Below is a small trained network, with its code and all its weights. Each question gives an input and a class and asks what happens when units are switched off, that is, made to give their printed mean instead of their output.

import numpy as np


def w(rows, s, z=0):
    codes = np.array(rows[::2]) - 128.0
    scale = np.full(codes.shape[1], s)
    scale[-1] = z or s
    return codes * scale


def norm(h):
    return h / np.sqrt((h * h).mean(-1, keepdims=True) + 1e-5)


def f(y):
    return y / 2 * (1 + np.tanh(0.7978845608 * (y + 0.044715 * y**3)))


def log_softmax(a):
    a = a - a.max(-1, keepdims=True)
    return a - np.log(np.exp(a).sum(-1, keepdims=True))


def net(x, mask):
    res = np.array(x, float).reshape(1, 8) / 4 @ E
    u = 0
    for l in range(4):
        y = f(norm(res) @ A[l][:, :-1].T + A[l][:, -1])
        res = res + np.where(mask[u : u + 6], y, B[l][:, -1]) @ B[l][:, :-1]
        u += 6
    return log_softmax(norm(res)[-1] @ U[:, :-1].T + U[:, -1])


A, B = {}, {}
E = w([
[74,115,22,52,179,157,35],'x0',
[163,136,136,170,83,30,181],'x1',
[134,150,197,75,147,144,86],'x2',
[129,218,102,127,199,81,84],'x3',
[148,156,143,1,98,131,167],'x4',
[231,92,144,157,189,83,137],'x5',
[118,184,174,84,143,130,64],'x6',
[158,216,60,85,62,86,118],'x7',
],0.0081)
A[0] = w([
[113,139,143,181,250,173,75,40],'L0N1',
[182,165,118,100,141,82,149,51],'L0N2',
[114,161,130,160,82,110,137,3],'L0N3',
[150,166,108,115,150,74,134,68],'L0N4',
[177,96,169,115,105,143,163,43],'L0N5',
[187,102,166,132,111,128,169,86],'L0N6',
],0.013,0.0038)
B[0] = w([
[197,92,182,156,158,158,2,254],'L0N1',
[157,165,113,121,211,32,120,204],'L0N2',
[16,203,143,210,97,170,97,138],'L0N3',
[254,248,115,74,127,117,133,184],'L0N4',
[83,91,229,128,78,29,124,202],'L0N5',
[161,67,213,88,96,94,204,236],'L0N6',
],0.0087,0.0048)
A[1] = w([
[61,124,76,147,200,82,71,134],'L1N1',
[176,76,48,178,183,118,190,83],'L1N2',
[56,228,117,240,82,97,142,48],'L1N3',
[98,172,88,121,157,65,82,142],'L1N4',
[178,83,148,2,41,145,94,253],'L1N5',
[160,112,128,173,122,228,50,120],'L1N6',
],0.0067,0.0038)
B[1] = w([
[157,105,200,115,115,174,126,151],'L1N1',
[178,104,130,148,150,231,207,133],'L1N2',
[96,209,91,187,105,99,78,139],'L1N3',
[148,110,178,120,137,125,168,160],'L1N4',
[10,85,118,160,181,51,176,254],'L1N5',
[2,124,150,152,186,82,91,174],'L1N6',
],0.0086,0.0061)
A[2] = w([
[59,63,134,178,147,148,140,105],'L2N1',
[110,149,83,167,224,70,160,169],'L2N2',
[191,173,40,111,159,122,86,109],'L2N3',
[254,164,90,75,160,80,136,74],'L2N4',
[23,150,95,8,172,162,137,3],'L2N5',
[121,213,190,187,93,183,140,125],'L2N6',
],0.0093,0.0048)
B[2] = w([
[230,223,119,77,150,166,151,237],'L2N1',
[253,168,76,89,121,126,139,230],'L2N2',
[162,132,213,109,160,28,228,203],'L2N3',
[136,243,124,68,53,156,148,254],'L2N4',
[43,92,63,1,40,223,54,225],'L2N5',
[88,111,38,179,110,50,56,157],'L2N6',
],0.0092,0.0042)
A[3] = w([
[63,77,105,17,62,137,87,55],'L3N1',
[66,96,104,205,126,199,129,138],'L3N2',
[115,128,254,150,78,118,221,2],'L3N3',
[130,97,181,115,99,65,170,125],'L3N4',
[69,189,109,225,62,91,116,71],'L3N5',
[237,78,76,164,77,198,154,7],'L3N6',
],0.0099,0.0043)
B[3] = w([
[45,180,87,92,98,228,145,232],'L3N1',
[203,123,135,135,160,34,134,166],'L3N2',
[42,19,187,126,58,107,146,253],'L3N3',
[56,86,180,136,94,119,171,248],'L3N4',
[95,149,9,214,83,93,66,171],'L3N5',
[155,132,59,173,139,190,183,142],'L3N6',
],0.011,0.0054)
U = w([
[217,55,43,199,158,211,243,3],'0',
[38,8,230,138,31,34,233,128],'1',
[20,170,68,16,75,235,132,150],'2',
[146,56,191,158,223,131,29,207],'3',
[221,247,139,45,93,34,207,120],'4',
[65,184,37,238,36,26,76,91],'5',
],0.014,0.0072)

Each question gives the input, the list of numbers given to net, and the class t.
The units are the neurons (one row each of A and B). Each row of codes is followed by its name. A weight is (code - 128) times the scale printed after its matrix; where a second scale follows, it is the last column's (A, B and U).
mask holds one flag per neuron, layer by layer. A switched-off neuron (its flag False) gives its mean, the last column of its row in B, instead of its output. The means were averaged over made-up inputs and are rounded, as every weight is.
A unit's drop is (log p(t) with every unit on - log p(t) with that unit switched off) / (log p(t) with every unit on - log p(t) with every unit switched off).
The circuit of an input: a set's keep is (log p(t) with only the set's units on - log p(t) with every unit switched off) / (log p(t) with every unit on - log p(t) with every unit switched off). Starting from the 12 units with the biggest drops (on a tie, the unit counted first), units are removed one at a time, each time the one whose removal leaves the highest keep (on an exact tie, the one counted first), for as long as the keep stays at least 0.8.
circuit, biggest first: the units of the circuit, biggest drop first
most important unit: the unit with the biggest drop
k most important neurons: the k neurons with the biggest drops, biggest first
top k neurons in layer l: the k neurons of layer l with the biggest drops, biggest first
drop when u is switched off: that unit's drop, to one decimal
input [-8,-2,4,2,-2,-2,7,-7], class 3: circuit, biggest first => [L0N1]
input [5,8,-6,-8,1,-7,2,-1], class 5: circuit, biggest first => [L3N5 L0N6]
input [6,4,1,7,-5,-6,7,5], class 4: 2 most important neurons => [L2N3 L0N4]
input [2,0,6,4,-6,-7,4,8], class 5: 4 most important neurons => [L1N3 L3N5 L2N6 L0N6]
input [3,3,-2,7,-6,-3,3,8], class 4: 2 most important neurons => [L0N4 L2N3]
input [5,8,-1,1,-8,4,-2,-2], class 0: 2 most important neurons => [L3N6 L1N2]
input [3,0,1,-1,-4,0,-7,-7], class 3: 2 most important neurons => [L0N1 L1N6]
input [-4,-6,4,2,-4,2,-8,8], class 4: 2 most important neurons => [L0N2 L2N3]
input [4,5,-5,-7,-4,4,2,8], class 4: 2 most important neurons => [L2N3 L0N5]
input [7,-5,-6,5,0,-5,2,-6], class 3: 2 most important neurons => [L0N1 L2N4]
input [2,0,-3,8,-2,7,0,-1], class 4: 2 most important neurons => [L0N4 L2N4]
input [7,-5,-8,3,-3,0,-7,7], class 0: 2 most important neurons => [L1N2 L0N2]
input [8,-6,0,3,4,8,0,6], class 4: drop when L0N4 is switched off => 0.1
input [3,6,-8,7,1,6,2,-8], class 4: drop when L2N4 is switched off => 0.2
input [5,1,-6,-2,-7,-7,-5,-4], class 0: most important unit => L2N1
input [-8,-4,6,1,-6,-7,4,-3], class 3: drop when L2N4 is switched off => 0.2
input [-2,-2,4,-1,0,-6,0,-6], class 2: top 2 neurons in layer 2 => [L2N5 L2N1]
